138,153,124,122
137,153,125,123
150,134,129,113
Answer: 153

128,137,126,142,124,122
119,103,117,122,108,129
112,154,132,121,126,126
Answer: 137

122,125,112,129
127,136,134,124
119,118,135,152
Answer: 125

126,112,103,118
113,120,137,104
118,140,119,140
Answer: 112

126,132,155,127
123,130,131,132
131,123,123,110
Answer: 132

106,132,121,118,112
114,137,130,138,142
142,118,118,116,112
Answer: 132

149,124,129,99,102
123,129,134,126,129
122,121,129,135,131
Answer: 124

126,112,126,103,135,136,140
119,109,127,110,134,133,132
111,128,122,146,117,128,126
Answer: 112
---
[[121 133 140 148]
 [124 118 117 134]
 [112 105 112 151]]: 133

[[123 134 123 128 129 134 128]
 [117 128 128 121 127 122 141]
 [148 105 125 125 151 128 137]]: 129

[[133 124 102 124]
 [121 133 122 132]
 [148 135 140 135]]: 124

[[120 143 135 139 118 118]
 [118 140 129 118 104 120]
 [145 134 132 134 139 121]]: 139

[[126 107 133 125 112]
 [127 104 133 124 111]
 [124 110 132 126 115]]: 133

[[135 105 124 138 127 140]
 [130 132 130 139 129 133]
 [104 133 128 129 130 121]]: 138

[[137 125 140 138 139 133]
 [143 106 148 120 147 116]
 [136 127 138 139 137 136]]: 138

[[107 108 113 131 146 103]
 [148 141 110 127 106 150]
 [132 129 125 106 136 114]]: 131

[[135 129 130 128 120 124]
 [144 134 156 147 106 119]
 [145 137 143 147 110 122]]: 128

[[125 113 117 134 148 141]
 [114 120 114  98 146 135]
 [117 117 120 130 147 127]]: 134
---
[117 142 106 102  99 156 151] ans = 99
[120 127 117 107 123 106 156] ans = 123
[132 141 148 152 120 128 117] ans = 120
[136 123 137 154 117 119 104] ans = 117
[105 151 158 146 121 112 152] ans = 121
[ 98 105 128 123 133 118 136] ans = 133
[135 117 145 127 111 106 138] ans = 111
[113 144 137 128 158 140 127] ans = 158
[107 150 139 128 133 151 118] ans = 133
[138 131 125 103 128 140 108] ans = 128
---
[[121 119 127 123 127 120]
 [105 108 110 138 113 106]]
138

[[147 151 146 137 155 120 106]
 [121 117 124 109 129 148 119]
 [100 107 153 116 148 139 119]]
155

[129 131 124 143 103]
143

[113 121 127 137 118 100]
137

[141 114 151 148 109 146]
151

[120 106 121 124 113 115]
124

[[110 113 129 145 126]
 [152 122 132 137 117]]
152
---
[[114 124 138 126]
 [123 110 128 131]
 [128  99 131 110]] Answer: 131

[[134 118 127 130 132 118 125]
 [156 100 121 122 127 132 137]
 [139 101 129 119 136 135 121]] Answer: 135

[[131 122 107 137]
 [137 130 127 120]
 [122 145 140 126]] Answer: 140

[[133 111 125 121 120 151 126]
 [126 122 135 132 141 117 123]
 [132 152 141 144 137 101 109]] Answer: 101

[[116 137 121 133]
 [135 127 122 140]
 [125 127 129 156]] Answer: 129

[[ 98 121 128 129]
 [100 114 131 136]
 [103 130 122 125]] Answer: 122

[[132 129 135 121 123]
 [119 130 130 137 125]
 [144 104 112 133 138]] Answer: 133

[[152 149 150 116 129]
 [141 133 130 129 124]
 [131 120 103 152 108]] Answer: 152

[[153 104 151 109]
 [103 153 102 104]
 [106 152 105 154]] Answer: 105
---
[[156 127 141 112]
 [127 120 131 153]]	131

[[126 127 133 128]
 [105 143 156 100]
 [143 119 112 134]]	156

[[101 115 124 114]
 [132 135 135 121]
 [125 133 125 128]]	135

[[128 120 110 102]
 [132 145 122 123]
 [144 134 150 135]]	122

[[139 125 143 105]
 [110 125 143 117]]	143

[[108 105 109 118]
 [145 151 147 138]]	147

[[103 107 126 120]
 [101 106 126 121]
 [117 105 130 113]]	126

[[141 117 142 138]
 [112 126 128 128]
 [127 132 125 105]]	128

[[137 129 122 134]
 [139 126 126 139]
 [106 131 140 119]]	126
